Below is a small trained network, with its code and all its weights. Each question gives an input and a target symbol and asks what happens when units are switched off, that is, made to give their printed mean instead of their output.

import numpy as np


def w(rows, s, z=0):
    codes = np.array(rows[::2]) - 128.0
    scale = np.full(codes.shape[1], s)
    scale[-1] = z or s
    return codes * scale


def f(y):
    return np.maximum(y, 0)


def softmax(a):
    e = np.exp(a - a.max(-1, keepdims=True))
    return e / e.sum(-1, keepdims=True)


def log_softmax(a):
    a = a - a.max(-1, keepdims=True)
    return a - np.log(np.exp(a).sum(-1, keepdims=True))


def net(x, mask):
    ids = ['βγδεζηθλμξπσφψω'.index(c) for c in x.split()]
    T = len(ids)
    res = E[ids] + P[:T]
    u = 0
    for l in range(3):
        q, k, v = (res @ M[l].T for M in (Q, K, V))
        z = softmax(np.where(np.tri(T) > 0, q @ k.T / 3**0.5, -1e9)) @ v
        res = res + np.where(mask[u], z, O[l][:, -1]) @ O[l][:, :-1]
        u += 1
        y = f(res @ A[l][:, :-1].T + A[l][:, -1])
        res = res + np.where(mask[u : u + 4], y, B[l][:, -1]) @ B[l][:, :-1]
        u += 4
    return log_softmax(res[-1] @ U[:, :-1].T + U[:, -1])


Q, K, V, O, A, B = {}, {}, {}, {}, {}, {}
E = w([
[143,194,169,168,155,159,131,161],'β',
[136,160,80,135,188,116,134,160],'γ',
[141,212,40,143,63,74,107,86],'δ',
[40,153,172,128,73,84,131,112],'ε',
[153,54,77,124,151,30,77,147],'ζ',
[106,114,134,144,159,97,66,146],'η',
[159,85,115,58,166,130,89,109],'θ',
[174,38,199,138,108,95,55,124],'λ',
[200,90,101,147,61,180,171,112],'μ',
[111,187,198,100,144,3,11,134],'ξ',
[137,30,33,73,41,181,144,143],'π',
[48,84,126,99,150,152,90,47],'σ',
[241,97,168,231,231,137,97,98],'φ',
[116,102,151,56,58,37,131,137],'ψ',
[163,91,162,134,72,229,201,165],'ω',
],0.019)
P = w([
[73,111,68,159,52,118,168,163],'0',
[141,136,59,212,136,139,157,75],'1',
[139,152,85,169,154,139,164,89],'2',
[66,140,124,177,80,95,185,165],'3',
[139,202,121,120,170,123,208,144],'4',
[115,177,122,142,153,122,193,151],'5',
[67,103,91,255,103,88,148,134],'6',
[177,177,119,203,138,146,236,114],'7',
[159,187,111,183,175,136,231,113],'8',
[118,197,144,157,215,106,236,124],'9',
[24,122,102,234,101,43,173,183],'10',
[61,172,139,175,131,77,227,204],'11',
[128,186,131,150,145,139,245,175],'12',
[29,148,128,137,109,79,151,227],'13',
],0.0057)
Q[0] = w([
[187,196,80,196,141,74,122,130],'0.h0',
[137,177,101,102,139,163,75,193],'0.h0',
[138,72,99,223,143,254,180,126],'0.h0',
],0.0065)
K[0] = w([
[129,197,112,134,150,2,153,164],'0.h0',
[85,108,58,145,97,87,112,152],'0.h0',
[137,98,135,120,202,231,149,163],'0.h0',
],0.0057)
V[0] = w([
[168,243,108,134,131,201,36,180],'0.h0',
[232,95,228,107,157,209,133,43],'0.h0',
[81,163,83,87,5,33,96,172],'0.h0',
],0.0033)
O[0] = w([
[116,69,101,187,68,79,99,128,89],'0.h0',
[63,160,242,2,69,150,158,163,13],'0.h0',
[94,142,128,162,71,94,163,93,251],'0.h0',
],0.0083,0.002)
A[0] = w([
[20,117,135,127,136,153,132,7,129],'0.n0',
[176,1,152,100,172,88,142,114,41],'0.n1',
[112,108,106,203,162,145,125,183,255],'0.n2',
[55,226,154,185,78,147,119,105,199],'0.n3',
],0.0089,0.0015)
B[0] = w([
[159,99,143,57,111,202,182,94,200],'0.n0',
[254,140,123,103,89,31,93,143,180],'0.n1',
[165,139,155,122,232,159,189,191,197],'0.n2',
[137,160,181,90,107,208,37,65,254],'0.n3',
],0.0081,0.0078)
Q[1] = w([
[210,146,1,199,101,117,135,60],'1.h0',
[128,217,163,144,60,81,90,99],'1.h0',
[81,194,64,155,64,82,150,136],'1.h0',
],0.0072)
K[1] = w([
[165,189,126,81,146,39,94,146],'1.h0',
[110,86,194,2,100,124,32,45],'1.h0',
[61,77,29,100,104,144,57,145],'1.h0',
],0.0079)
V[1] = w([
[81,111,103,100,103,167,43,148],'1.h0',
[140,123,113,168,101,253,33,82],'1.h0',
[195,138,166,164,221,59,219,150],'1.h0',
],0.0042)
O[1] = w([
[173,248,90,157,107,235,98,64,74],'1.h0',
[161,120,152,100,162,158,201,78,253],'1.h0',
[109,118,149,123,163,171,159,88,170],'1.h0',
],0.012,0.0028)
A[1] = w([
[89,89,93,75,39,39,199,101,157],'1.n0',
[140,16,65,3,72,230,236,204,74],'1.n1',
[113,177,41,250,102,129,76,91,164],'1.n2',
[85,188,150,79,153,95,59,155,254],'1.n3',
],0.0062,0.0027)
B[1] = w([
[194,108,107,254,90,77,161,43,190],'1.n0',
[144,51,150,226,143,141,134,142,255],'1.n1',
[49,127,132,117,162,139,103,88,181],'1.n2',
[164,92,123,214,151,135,183,63,211],'1.n3',
],0.0084,0.0055)
Q[2] = w([
[63,230,168,186,76,51,83,142],'2.h0',
[153,210,49,121,1,82,89,168],'2.h0',
[29,136,116,248,115,72,145,113],'2.h0',
],0.005)
K[2] = w([
[122,157,102,163,124,133,45,69],'2.h0',
[196,141,77,128,30,74,108,2],'2.h0',
[148,106,118,127,152,83,135,109],'2.h0',
],0.0059)
V[2] = w([
[156,117,109,154,23,139,182,140],'2.h0',
[63,156,168,254,99,178,240,117],'2.h0',
[142,105,91,51,107,63,174,113],'2.h0',
],0.0063)
O[2] = w([
[67,2,128,211,127,94,78,150,120],'2.h0',
[99,150,111,169,43,225,88,163,255],'2.h0',
[195,74,85,66,49,248,81,26,67],'2.h0',
],0.0069,0.008)
A[2] = w([
[173,30,105,165,210,95,188,209,8],'2.n0',
[105,82,170,111,66,59,139,76,205],'2.n1',
[114,143,1,80,87,39,176,85,235],'2.n2',
[101,194,110,86,66,167,188,95,160],'2.n3',
],0.0074,0.0014)
B[2] = w([
[51,133,136,78,66,105,151,104,248],'2.n0',
[226,213,120,64,135,191,125,203,172],'2.n1',
[155,21,63,90,255,153,110,132,145],'2.n2',
[165,137,86,46,126,149,44,124,179],'2.n3',
],0.0089,0.016)
U = w([
[211,155,167,161,237,214,147,229,148],'β',
[50,215,6,78,163,138,217,190,238],'γ',
[59,116,13,135,160,141,121,7,16],'δ',
[122,147,153,49,75,186,81,118,126],'ε',
[124,87,54,67,118,48,116,116,198],'ζ',
[120,78,145,112,167,145,75,145,29],'η',
[90,87,221,143,115,134,78,178,154],'θ',
[211,145,185,99,57,45,90,234,59],'λ',
[139,140,107,127,113,124,152,115,3],'μ',
[162,138,167,234,148,63,127,1,211],'ξ',
[127,118,63,155,21,78,190,25,92],'π',
[126,78,162,109,163,133,133,91,143],'σ',
[138,56,151,168,201,204,154,37,86],'φ',
[215,116,52,174,156,161,181,144,251],'ψ',
[113,84,227,64,145,92,168,70,83],'ω',
],0.0066,0.0039)

Each question gives the input, a string of symbols that net reads in full, and the target symbol t.
The units are the heads (3 rows each of Q, K, V and O) and the neurons (one row each of A and B). Each row of codes is followed by its name. A weight is (code - 128) times the scale printed after its matrix; where a second scale follows, it is the last column's (O, A, B and U).
mask holds one flag per unit, layer by layer, with each layer's heads first. A switched-off unit (its flag False) gives its mean, the last column of its rows in O or B, instead of its output. The means were averaged over made-up inputs and are rounded, as every weight is.
A unit's drop is (log p(t) with every unit on - log p(t) with that unit switched off) / (log p(t) with every unit on - log p(t) with every unit switched off).
The circuit of an input: a set's keep is (log p(t) with only the set's units on - log p(t) with every unit switched off) / (log p(t) with every unit on - log p(t) with every unit switched off). Starting from the 12 units with the biggest drops (on a tie, the unit counted first), units are removed one at a time, each time the one whose removal leaves the highest keep (on an exact tie, the one counted first), for as long as the keep stays at least 0.8.
circuit, biggest first: the units of the circuit, biggest drop first
k most important neurons: the k neurons with the biggest drops, biggest first
k most important neurons of layer l: the k neurons of layer l with the biggest drops, biggest first
input γ φ ω θ μ, target θ: circuit, biggest first	1.n1; 2.h0; 0.h0
input ε ω μ, target θ: circuit, biggest first	2.h0; 1.n1; 0.h0
input β η ξ γ ξ β π ε δ ε η, target γ: circuit, biggest first	0.n2; 2.h0; 0.n1; 1.n1
input ε ψ ω β φ ε ε ε λ ε ε η ω φ, target θ: most important neuron of layer 1	1.n1
input γ ξ ξ δ σ γ σ, target φ: circuit, biggest first	0.n0; 1.n1
input ε γ ξ γ λ γ λ φ σ, target ω: 3 most important neurons	0.n2; 2.n0; 1.n0
input ε γ ε λ ω β ψ ζ, target ζ: 2 most important neurons	0.n1; 0.n3
input ε φ ε ω ε β γ ε ζ β γ ε ω, target θ: circuit, biggest first	1.n1; 2.h0; 2.n0
input π ε φ ε θ, target ω: circuit, biggest first	1.h0; 2.h0
input ψ ε λ σ, target φ: circuit, biggest first	1.n1; 0.n0
input ω γ ε ε σ φ γ μ ε ε γ ω ε σ, target θ: 3 most important neurons	1.n1; 0.n0; 0.n1
input ξ μ ε ξ ε λ η ζ μ, target π: circuit, biggest first	0.n3; 2.n0; 1.n1; 2.n1
input λ δ φ σ, target ω: 3 most important neurons of layer 0	0.n2; 0.n3; 0.n0
input ζ θ ε φ φ, target ω: 2 most important neurons	2.n0; 0.n1
input η ε β δ ψ γ π μ ε β β, target β: 3 most important neurons	2.n0; 0.n2; 0.n3
input ε π ε ε μ λ μ γ φ ε ω ε σ, target θ: 3 most important neurons of layer 0	0.n1; 0.n3; 0.n0
input φ γ η ε ξ β ξ φ φ ζ β, target β: 4 most important neurons	2.n0; 0.n2; 0.n3; 0.n0
input φ δ ζ ε ω, target θ: most important neuron of layer 1	1.n1
input γ δ θ λ ε ω ξ φ ε λ, target λ: circuit, biggest first	0.n1; 2.n1
input β ε η ε ψ γ ζ ω γ ε ε μ, target π: circuit, biggest first	0.n3; 2.n0; 1.n1
input ω ω μ ε ψ λ ζ γ π, target π: 4 most important neurons	1.n1; 2.n0; 1.n0; 0.n3
input ε σ δ ψ δ ξ μ ξ ω ζ η, target θ: 2 most important neurons	0.n2; 1.n1
input ε β ξ ε λ ζ φ λ ε ε η, target γ: most important neuron	0.n2
input ξ ξ θ, target ψ: 2 most important neurons of layer 2	2.n0; 2.n2
input γ δ γ, target γ: 2 most important neurons	0.n2; 0.n3
input ε ε γ, target γ: 2 most important neurons	0.n3; 0.n2
input λ φ η, target ω: most important neuron of layer 2	2.n1
